Each row is followed by its group and then its class within the group.
[-36.9  -9.8  13.2  18.3   0.9   9.6  21.2   5.4  11.7  -7.3  -4.3   1.2
  16.5 -13.0   4.5   5.9   3.6 -45.1   7.2   3.5   8.9 -10.4 -13.5  -6.9
  -0.7 -10.0 -14.9   6.7 -10.3  -9.1 -34.8  -7.4  14.0   7.1  -0.5  -6.3
   7.2  10.5  -6.7]
E:mm
[ 13.2   2.8 -14.5   8.1  -7.4 -22.0  32.1  -9.4 -12.9 -16.7  -6.3 -19.3
  35.7 -10.0 -23.5  15.9   4.0 -26.5   7.5 -10.6 -16.6  -9.8  -9.2   3.8
  18.7   3.7   1.8 -48.9   0.2  22.3 -48.0 -23.5   0.1   5.4   3.8  -5.7
   8.2  -7.7  -6.3]
K:Ph
[ -7.6   5.5  16.6   5.1  -1.0  -5.4  25.2  -2.9  -6.2 -15.5  -3.2 -11.3
  16.4   1.3  -9.6  17.8   8.1 -47.1  -3.9   1.3  19.3  -5.9  -8.4  13.4
  -5.7  -9.0  12.6  -5.8  -3.9  -3.1 -49.8 -21.8  49.2  -7.7   5.1 -16.0
   1.4   9.8 -14.8]
E:lq
[  7.0 -11.0   0.9   5.9   7.6 -14.5   4.7 -19.1  23.1 -20.2   6.7  -8.2
  33.2   2.2  -7.4  11.0  -1.9 -45.1  -2.6   7.8   8.1   3.5   0.3   5.9
  31.3  12.4  24.7   8.3  14.7  -4.0 -20.1   5.2  12.5   0.8   3.7 -13.4
   4.7   3.8 -18.4]
Q:hr
[ 39.5   9.1  31.5   0.2  -8.6 -18.4   7.3  -0.8 -13.8 -16.4   2.5 -19.8
   5.0   0.2  -8.9   3.9   1.1 -12.0  -6.8 -13.0  45.0  -9.1 -15.2  15.1
  11.4  -1.8  24.2 -12.7  -2.3  20.6 -52.0  -8.2  -3.1   5.5  -5.9  -8.8
  -3.1 -11.2   5.4]
K:Ph
[-24.0  15.6  -1.2   8.9  12.3 -22.4  -9.1 -16.3   3.2   9.5  -6.5 -12.0
  36.2 -11.3   4.1  12.2  -8.6  22.6   2.2  19.4  -0.3  -3.8  -4.9  -3.5
  48.0 -19.0  -5.5 -81.8  -6.6  -4.4  38.0  -3.1 -24.6  -0.5  21.7  12.5
  -3.6  -5.3  43.9]
Q:jh
[  0.6   3.1  13.6 -13.7   5.1 -26.8  28.1  -6.1  -9.1 -40.8   2.2 -12.1
  17.5   6.7 -12.5  32.9  -2.3 -40.6   6.5 -14.8  -8.6 -10.3  -4.2  21.9
  28.2  10.3   2.4 -27.8  25.7  -4.0 -52.2 -11.0  13.7  -1.2   7.4 -22.5
   4.6  12.4  -8.7]
K:Ph
[  9.3   1.6  16.9  11.9  -7.5 -35.0  13.1   4.0   0.7 -25.2  -9.2 -10.7
  37.6  -5.9  -6.1  10.5  -0.5 -23.9  12.8  -7.4   8.1  -8.4  -9.0   4.4
  12.0  10.5 -15.5  -7.7  -5.2  -5.9 -42.7  -8.5  -3.7   1.4  -0.4 -14.8
  -0.5 -13.7  14.4]
K:zh
[-23.5 -11.5  41.0  -2.0   8.8   6.0  26.9  -4.5   2.7  -7.2  -4.4   3.5
  64.1 -20.9 -10.2  11.2  -8.2 -46.6   4.2 -12.9  32.1   1.2 -14.5  12.0
 -21.4  -7.7  12.7   5.3  -7.6  -3.9 -24.0  -1.7  71.2  -6.5  15.2 -26.0
  -4.5  19.7 -11.6]
E:mm
[-22.9  12.9  24.6   0.7 -14.2   6.8   9.0  -1.8   0.1  19.7   2.7 -15.5
  30.3  -6.9  -2.9  11.7  13.1 -24.8 -26.8  -9.3  52.2  -2.4 -16.7  -1.8
 -26.0 -15.8  48.5   6.1 -38.3   2.3 -41.7 -32.1  43.0  -0.4   5.5  -1.7
   1.4  11.4 -32.2]
E:mm
[ 15.1  -0.5  11.1   7.5  14.9 -22.0   7.2 -23.2 -17.0 -21.0   8.4  -9.2
  65.4  -5.6   4.0  19.0  -0.7 -22.2  -5.5  -6.0  -3.7 -10.5   7.1   9.4
  55.6   0.2  37.8 -35.2  17.9  10.3 -40.4   4.3  -4.2   2.9  -8.5 -11.3
  -3.6   8.2 -10.8]
Q:hr
[-19.1  -4.3 -24.3   0.7  11.7 -13.0   6.2 -20.1   1.1   6.4  -8.5 -19.6
   5.5  -4.6 -18.0   8.4   5.4 -36.0  13.8  13.0   1.9  -5.8  -1.3  -1.3
  41.6 -14.5   9.3 -36.7   1.1 -21.1 -11.7 -10.3  -5.7   2.0  10.9  -3.8
   2.8  -9.7   0.7]
Q:jh
[ -7.8 -13.4  13.3   7.6  28.4 -18.6  11.5 -37.9   7.5 -41.4  10.3   2.0
  45.9 -23.8   2.3  18.5  -1.5 -67.8  -3.1  10.4 -24.1 -12.6  -9.0  11.1
  73.4   1.5  22.7 -61.3  48.4 -12.8 -59.9   6.9  27.1  -8.0   7.3  -8.2
  -9.0  36.8 -32.3]
Q:jh
[ 26.5  -2.0  10.7   6.6  -1.4  -3.4  17.7   7.4 -22.4 -13.0  -0.9  -5.7
  16.8  -1.1  -6.5   7.4   3.7 -30.5  10.7 -13.5  -3.0  -7.8  -1.0  16.7
   2.8   3.3 -16.1 -25.3   7.4   9.1 -41.6 -17.7   8.9   6.7  -7.2  -4.7
   0.0 -20.3  -9.2]
K:zh
[-15.6  -9.5   3.3   5.7  12.2 -15.5   5.1 -13.0  14.1 -21.2 -16.9  11.1
  26.2  -9.6  -9.1  19.9  -7.1 -37.4  22.8  17.1  24.0 -22.3   7.0   0.6
  47.5  -0.5  -6.3 -31.9  25.4 -23.8 -11.6   7.8  10.1   0.9   8.1  -7.0
  -4.3  14.3  11.1]
Q:jh
[-23.8  -7.2  10.8 -10.9   2.4  10.6  21.2   6.7   2.1  -5.8  -3.4  -4.7
  35.1 -27.6  -7.0  14.9  -0.2 -20.8   4.1 -14.6  -4.0  -5.0  -6.9   9.3
 -12.6  -1.2  -2.2 -15.2 -12.3  -3.9 -30.4 -19.3  41.1  -2.7  10.7  -5.4
   1.0  10.5  -0.6]
E:lq
[ -1.1  -5.8  19.4  18.5  15.3 -17.0   3.8 -18.6   5.8  -8.5   3.8  -5.8
  62.2 -29.6   3.9   8.9 -10.6 -25.7   6.1   7.9   3.6   0.1  -0.5   0.9
  51.0  -5.5  19.1 -18.7  13.3  -6.6  17.5  20.0   0.9   0.7   6.9  -3.4
  -3.0   8.1  -1.2]
Q:jh
[-40.4  14.3  40.3  -3.7  14.5   2.0  20.7 -12.2  -6.2  12.3  -0.7 -17.4
  -1.2 -12.2 -16.8   1.4   7.5 -21.6  -0.8  -3.4  41.0  -1.9  -9.1   3.5
 -19.6 -20.5  25.9 -21.8 -44.5  -2.0 -16.8  -6.3   3.0  -6.8  12.3 -14.5
   8.2  -8.9   0.8]
E:lq
[-32.5   2.2  21.5  -5.7  -6.0   3.5  22.1   2.4   1.3   2.0   3.7  -7.8
  18.5 -10.9 -16.3  11.4  12.1 -42.0  -5.6 -17.3  47.0  -5.4 -16.1   1.3
 -24.2 -13.6  16.8   2.0 -33.9  -2.5 -60.6 -24.9  44.9  -3.0   4.1  -7.5
   9.4  18.1 -11.2]
E:mm
[ 22.9  24.0  -8.7   9.3 -14.7 -21.1  16.9   8.6 -20.9 -11.3 -30.2 -27.1
 -55.2  19.1 -23.5   2.9  11.4   8.6  22.6 -10.1  20.2 -19.5  -8.7  14.1
  -8.6  10.3 -36.7 -33.6  -6.6  -4.6 -31.6 -23.4 -52.4  -3.2   4.3 -10.1
  12.3 -48.3  38.6]
K:Ph
[ 10.2  -5.9   1.2 -14.0  -7.6 -41.6  15.5  14.6 -14.2 -31.5  -5.5  -3.3
   1.6   8.5 -13.9   7.0   3.4 -26.0  22.6 -28.6 -25.3 -11.2  13.2  18.8
 -17.3  19.4 -39.8 -20.7  18.6  -9.6 -59.8 -24.2  14.7   3.3   3.1 -18.0
   3.1   2.8  15.1]
K:zh
